Below are the code and all the weights of a small trained network. Each question names an input and a class and asks about switching units off, where a switched-off unit gives its printed mean instead of its output.

import numpy as np


def w(rows, s, z=0):
    codes = np.array(rows[::2]) - 128.0
    scale = np.full(codes.shape[1], s)
    scale[-1] = z or s
    return codes * scale


def norm(h):
    return h / np.sqrt((h * h).mean(-1, keepdims=True) + 1e-5)


def f(y):
    return y / 2 * (1 + np.tanh(0.7978845608 * (y + 0.044715 * y**3)))


def log_softmax(a):
    a = a - a.max(-1, keepdims=True)
    return a - np.log(np.exp(a).sum(-1, keepdims=True))


def net(x, mask):
    res = np.array(x, float).reshape(1, 5) / 4 @ E
    u = 0
    for l in range(4):
        y = f(norm(res) @ A[l][:, :-1].T + A[l][:, -1])
        res = res + np.where(mask[u : u + 8], y, B[l][:, -1]) @ B[l][:, :-1]
        u += 8
    return log_softmax(norm(res)[-1] @ U[:, :-1].T + U[:, -1])


A, B = {}, {}
E = w([
[122,96,226,9,115],'x0',
[129,128,127,128,128],'x1',
[125,129,129,127,128],'x2',
[67,233,96,91,68],'x3',
[128,127,128,129,128],'x4',
],0.0016)
A[0] = w([
[140,122,133,136,120,149],'L0N1',
[128,128,128,128,128,131],'L0N2',
[88,118,135,135,160,165],'L0N3',
[39,226,32,183,103,55],'L0N4',
[131,125,126,129,131,159],'L0N5',
[145,133,129,119,112,66],'L0N6',
[252,70,102,238,159,1],'L0N7',
[116,128,131,131,138,156],'L0N8',
],0.0026,0.00044)
B[0] = w([
[114,128,133,137,124,131],'L0N1',
[129,127,124,126,129,129],'L0N2',
[150,134,124,147,112,134],'L0N3',
[248,92,139,154,80,252],'L0N4',
[123,126,131,135,122,133],'L0N5',
[116,127,131,113,141,119],'L0N6',
[3,159,96,155,159,212],'L0N7',
[131,128,127,133,122,133],'L0N8',
],0.0023,0.0013)
A[1] = w([
[135,87,67,233,217,20],'L1N1',
[147,124,138,135,115,133],'L1N2',
[23,251,25,165,95,2],'L1N3',
[135,58,179,95,191,40],'L1N4',
[162,117,128,129,126,160],'L1N5',
[134,95,86,205,192,49],'L1N6',
[139,33,192,83,204,4],'L1N7',
[145,125,123,124,134,135],'L1N8',
],0.0029,0.0007)
B[1] = w([
[59,164,162,6,128,254],'L1N1',
[117,148,109,134,126,136],'L1N2',
[246,2,210,169,105,229],'L1N3',
[201,62,156,173,28,172],'L1N4',
[108,152,125,142,107,146],'L1N5',
[76,163,158,32,132,188],'L1N6',
[214,57,158,189,12,209],'L1N7',
[120,141,130,134,110,131],'L1N8',
],0.0021,0.00095)
A[2] = w([
[119,130,126,130,126,91],'L2N1',
[116,133,132,129,112,104],'L2N2',
[127,129,128,128,126,130],'L2N3',
[131,152,139,82,102,159],'L2N4',
[136,128,126,121,143,153],'L2N5',
[8,125,113,147,255,4],'L2N6',
[159,86,119,179,159,48],'L2N7',
[89,133,123,131,132,71],'L2N8',
],0.0057,0.00048)
B[2] = w([
[138,127,134,130,134,124],'L2N1',
[130,110,124,125,148,130],'L2N2',
[128,125,127,128,131,129],'L2N3',
[65,115,67,121,203,165],'L2N4',
[129,156,124,142,113,127],'L2N5',
[107,62,160,127,253,252],'L2N6',
[98,163,151,83,101,145],'L2N7',
[153,118,154,134,155,125],'L2N8',
],0.0034,0.0027)
A[3] = w([
[111,73,153,140,83,99],'L3N1',
[56,106,224,23,207,72],'L3N2',
[2,176,89,26,139,53],'L3N3',
[155,181,151,94,47,148],'L3N4',
[112,144,94,93,141,136],'L3N5',
[66,104,142,140,237,5],'L3N6',
[130,116,127,128,127,128],'L3N7',
[132,159,135,76,106,142],'L3N8',
],0.0039,0.0011)
B[3] = w([
[138,100,208,65,156,144],'L3N1',
[152,192,28,229,144,253],'L3N2',
[3,120,200,83,72,198],'L3N3',
[102,112,107,185,205,198],'L3N4',
[114,121,158,150,105,142],'L3N5',
[116,101,114,143,243,173],'L3N6',
[128,131,137,122,129,130],'L3N7',
[99,114,152,186,163,154],'L3N8',
],0.003,0.0021)
U = w([
[105,101,121,150,230,175],'0',
[8,161,140,98,91,154],'1',
[168,180,70,178,91,174],'2',
[139,159,132,75,136,2],'3',
[136,150,128,79,134,28],'4',
[180,59,191,107,91,167],'5',
],0.016,0.0083)

Each question gives the input, the list of numbers given to net, and the class t.
The units are the neurons (one row each of A and B). Each row of codes is followed by its name. A weight is (code - 128) times the scale printed after its matrix; where a second scale follows, it is the last column's (A, B and U).
mask holds one flag per neuron, layer by layer. A switched-off neuron (its flag False) gives its mean, the last column of its row in B, instead of its output. The means were averaged over made-up inputs and are rounded, as every weight is.
A unit's drop is (log p(t) with every unit on - log p(t) with that unit switched off) / (log p(t) with every unit on - log p(t) with every unit switched off).
The circuit of an input: a set's keep is (log p(t) with only the set's units on - log p(t) with every unit switched off) / (log p(t) with every unit on - log p(t) with every unit switched off). Starting from the 12 units with the biggest drops (on a tie, the unit counted first), units are removed one at a time, each time the one whose removal leaves the highest keep (on an exact tie, the one counted first), for as long as the keep stays at least 0.8.
circuit, biggest first: the units of the circuit, biggest drop first
most important unit: the unit with the biggest drop
top k neurons: the k neurons with the biggest drops, biggest first
k most important neurons of layer l: the k neurons of layer l with the biggest drops, biggest first
drop of u: that unit's drop, to one decimal
input [3,-3,-4,-8,-1], class 5: circuit, biggest first => (L1N7; L2N6)
input [1,8,-8,-7,-7], class 5: top 3 neurons => (L1N7; L1N4; L2N6)
input [0,-1,-8,7,0], class 2: most important unit => L1N1
input [3,-4,-1,1,-5], class 1: top 3 neurons => (L1N3; L0N4; L2N6)
input [0,-2,-8,3,-1], class 2: top 3 neurons => (L1N1; L2N6; L1N6)
input [0,-8,-6,6,1], class 2: top 3 neurons => (L1N1; L1N6; L1N3)
input [4,0,5,0,3], class 5: 2 most important neurons of layer 1 => (L1N7; L1N1)
input [-3,0,3,2,5], class 2: top 2 neurons => (L0N4; L2N6)
input [1,6,-3,-5,4], class 5: top 2 neurons => (L1N7; L1N4)
input [1,0,-5,-3,-8], class 5: top 4 neurons => (L1N7; L1N4; L2N6; L3N3)
input [-1,-1,3,8,0], class 2: top 2 neurons => (L1N3; L1N1)
input [1,0,8,2,-5], class 1: top 2 neurons => (L2N6; L0N7)
input [-3,-2,3,3,-3], class 2: drop of L0N4 => 0.1
input [1,-3,0,-1,5], class 5: most important unit => L3N2
input [0,-4,2,2,-1], class 2: drop of L2N6 => 0.5
